Below is a small trained network, with its code and all its weights. Each question gives an input and a class and asks what happens when units are switched off, that is, made to give their printed mean instead of their output.

import numpy as np


def w(rows, s, z=0):
    codes = np.array(rows[::2]) - 128.0
    scale = np.full(codes.shape[1], s)
    scale[-1] = z or s
    return codes * scale


def norm(h):
    return h / np.sqrt((h * h).mean(-1, keepdims=True) + 1e-5)


def f(y):
    return np.maximum(y, 0)


def log_softmax(a):
    a = a - a.max(-1, keepdims=True)
    return a - np.log(np.exp(a).sum(-1, keepdims=True))


def net(x, mask):
    res = np.array(x, float).reshape(1, 5) / 4 @ E
    u = 0
    for l in range(4):
        y = f(norm(res) @ A[l][:, :-1].T + A[l][:, -1])
        res = res + np.where(mask[u : u + 8], y, B[l][:, -1]) @ B[l][:, :-1]
        u += 8
    return log_softmax(norm(res)[-1] @ U[:, :-1].T + U[:, -1])


A, B = {}, {}
E = w([
[52,119,192,80,136,35,144],'x0',
[140,172,97,101,244,138,180],'x1',
[239,77,163,117,198,93,29],'x2',
[174,214,184,195,130,73,41],'x3',
[132,154,1,131,52,100,152],'x4',
],0.0048)
A[0] = w([
[158,154,54,148,149,117,197,5],'L0N1',
[9,77,141,254,153,217,138,133],'L0N2',
[65,183,55,149,75,122,119,203],'L0N3',
[124,214,218,130,83,67,84,44],'L0N4',
[160,195,157,210,69,103,98,23],'L0N5',
[205,76,100,110,120,240,178,249],'L0N6',
[138,121,78,96,165,138,56,194],'L0N7',
[162,148,159,163,55,33,77,162],'L0N8',
],0.006,0.0013)
B[0] = w([
[130,174,63,168,123,150,108,189],'L0N1',
[119,151,89,3,166,162,120,231],'L0N2',
[133,255,124,131,62,152,87,244],'L0N3',
[147,111,53,103,218,107,84,229],'L0N4',
[54,187,126,148,216,51,54,219],'L0N5',
[142,163,157,113,144,68,115,255],'L0N6',
[207,150,75,168,67,16,129,188],'L0N7',
[122,143,96,72,132,67,132,246],'L0N8',
],0.006,0.0038)
A[1] = w([
[254,130,38,185,152,171,162,181],'L1N1',
[144,208,152,176,188,158,188,6],'L1N2',
[130,128,79,99,68,99,114,110],'L1N3',
[237,91,132,173,119,112,120,64],'L1N4',
[94,106,132,101,201,21,34,120],'L1N5',
[121,73,245,69,152,21,121,107],'L1N6',
[167,135,187,146,153,67,167,82],'L1N7',
[144,95,203,80,105,88,98,178],'L1N8',
],0.0068,0.0011)
B[1] = w([
[173,148,145,154,137,134,133,187],'L1N1',
[189,95,54,174,162,151,131,160],'L1N2',
[175,89,174,164,112,84,51,176],'L1N3',
[152,173,142,151,139,106,254,162],'L1N4',
[128,137,102,44,87,185,182,254],'L1N5',
[92,73,59,130,120,174,132,217],'L1N6',
[135,99,44,136,121,173,116,157],'L1N7',
[167,31,90,127,90,189,129,177],'L1N8',
],0.0081,0.0075)
A[2] = w([
[124,132,152,3,163,169,182,127],'L2N1',
[207,145,53,149,109,136,170,247],'L2N2',
[144,119,71,61,110,50,117,131],'L2N3',
[136,96,191,118,32,190,85,252],'L2N4',
[243,176,97,153,111,235,103,186],'L2N5',
[160,215,93,166,94,142,141,203],'L2N6',
[158,69,253,67,114,170,52,157],'L2N7',
[164,99,148,57,45,121,128,179],'L2N8',
],0.0062,0.0015)
B[2] = w([
[157,175,155,173,69,155,107,224],'L2N1',
[135,174,209,93,151,45,141,253],'L2N2',
[49,68,176,156,133,114,127,208],'L2N3',
[184,131,97,97,180,187,140,175],'L2N4',
[118,73,69,105,159,120,199,252],'L2N5',
[198,110,166,129,95,100,92,222],'L2N6',
[116,76,102,102,106,221,147,154],'L2N7',
[110,183,126,133,254,164,202,199],'L2N8',
],0.0068,0.0064)
A[3] = w([
[106,162,164,172,81,62,16,197],'L3N1',
[111,79,46,115,159,120,126,82],'L3N2',
[138,188,2,103,83,100,106,122],'L3N3',
[101,113,153,92,155,89,180,134],'L3N4',
[160,85,113,122,98,132,224,253],'L3N5',
[133,215,146,143,55,183,192,54],'L3N6',
[68,149,100,88,136,72,100,234],'L3N7',
[161,116,140,61,102,109,194,112],'L3N8',
],0.0077,0.0021)
B[3] = w([
[127,215,162,45,84,231,94,183],'L3N1',
[77,117,157,133,109,123,91,188],'L3N2',
[155,73,135,68,143,85,138,248],'L3N3',
[73,133,98,255,105,98,128,175],'L3N4',
[177,188,94,157,104,130,128,254],'L3N5',
[133,64,215,227,185,102,92,178],'L3N6',
[107,109,136,122,105,137,58,200],'L3N7',
[130,78,189,196,106,85,134,221],'L3N8',
],0.0078,0.0064)
U = w([
[101,56,70,69,99,238,167,218],'0',
[72,105,101,56,171,82,29,33],'1',
[102,163,195,177,202,215,134,10],'2',
[121,215,173,73,44,100,54,194],'3',
[123,86,189,168,88,88,107,47],'4',
[239,149,114,193,198,57,177,250],'5',
[28,103,167,248,117,142,123,21],'6',
],0.013,0.0024)

Each question gives the input, the list of numbers given to net, and the class t.
The units are the neurons (one row each of A and B). Each row of codes is followed by its name. A weight is (code - 128) times the scale printed after its matrix; where a second scale follows, it is the last column's (A, B and U).
mask holds one flag per neuron, layer by layer. A switched-off neuron (its flag False) gives its mean, the last column of its row in B, instead of its output. The means were averaged over made-up inputs and are rounded, as every weight is.
A unit's drop is (log p(t) with every unit on - log p(t) with that unit switched off) / (log p(t) with every unit on - log p(t) with every unit switched off).
The circuit of an input: a set's keep is (log p(t) with only the set's units on - log p(t) with every unit switched off) / (log p(t) with every unit on - log p(t) with every unit switched off). Starting from the 12 units with the biggest drops (on a tie, the unit counted first), units are removed one at a time, each time the one whose removal leaves the highest keep (on an exact tie, the one counted first), for as long as the keep stays at least 0.8.
units of the circuit, in order: the units of the circuit, biggest drop first
unit that matters most: the unit with the biggest drop
top k neurons: the k neurons with the biggest drops, biggest first
k most important neurons of layer l: the k neurons of layer l with the biggest drops, biggest first
input [4,-3,0,-6,5], class 6: unit that matters most => L2N8
input [5,3,3,8,8], class 1: 2 most important neurons of layer 0 => [L0N4; L0N8]
input [1,-2,7,5,-5], class 0: units of the circuit, in order => [L1N5; L2N7]
input [5,-8,-6,-7,3], class 6: top 3 neurons => [L2N8; L3N6; L1N6]
input [-5,-3,3,7,8], class 3: units of the circuit, in order => [L3N1; L0N5]
input [7,-7,-3,7,4], class 1: top 2 neurons => [L0N4; L0N8]
input [-1,-5,-1,-6,2], class 2: 2 most important neurons of layer 0 => [L0N6; L0N5]
input [8,0,8,1,8], class 4: top 2 neurons => [L2N3; L3N8]
input [8,-4,3,6,-1], class 1: top 2 neurons => [L0N4; L0N8]
input [-2,-8,4,-8,1], class 5: top 2 neurons => [L1N4; L0N5]
input [5,3,-7,0,-5], class 6: 2 most important neurons of layer 2 => [L2N8; L2N4]
input [0,-6,-8,-2,3], class 4: top 2 neurons => [L3N6; L0N5]
input [0,-3,-6,0,0], class 4: 2 most important neurons of layer 2 => [L2N4; L2N2]
input [0,-7,-4,-4,-2], class 2: 2 most important neurons of layer 2 => [L2N8; L2N5]
input [-3,3,-6,8,-4], class 1: unit that matters most => L0N5
input [6,4,5,5,1], class 1: top 2 neurons => [L0N4; L1N6]
input [2,0,-1,-1,3], class 3: top 4 neurons => [L1N5; L1N8; L3N1; L2N6]
input [-2,1,0,7,-7], class 0: top 2 neurons => [L1N5; L0N5]
input [3,-3,4,5,6], class 1: 2 most important neurons of layer 0 => [L0N4; L0N8]
input [1,4,-4,3,3], class 3: units of the circuit, in order => [L0N3]
input [-1,-2,5,7,-6], class 0: top 2 neurons => [L1N6; L1N5]
input [2,0,-2,-3,4], class 3: top 2 neurons => [L1N5; L1N8]
input [7,-3,-7,7,-5], class 1: 2 most important neurons of layer 0 => [L0N4; L0N5]
input [-1,-2,-2,0,3], class 3: top 2 neurons => [L1N5; L3N1]
input [-4,2,1,2,7], class 3: top 3 neurons => [L3N1; L0N3; L1N5]
input [-1,2,-7,-7,-4], class 6: 2 most important neurons of layer 3 => [L3N6; L3N1]
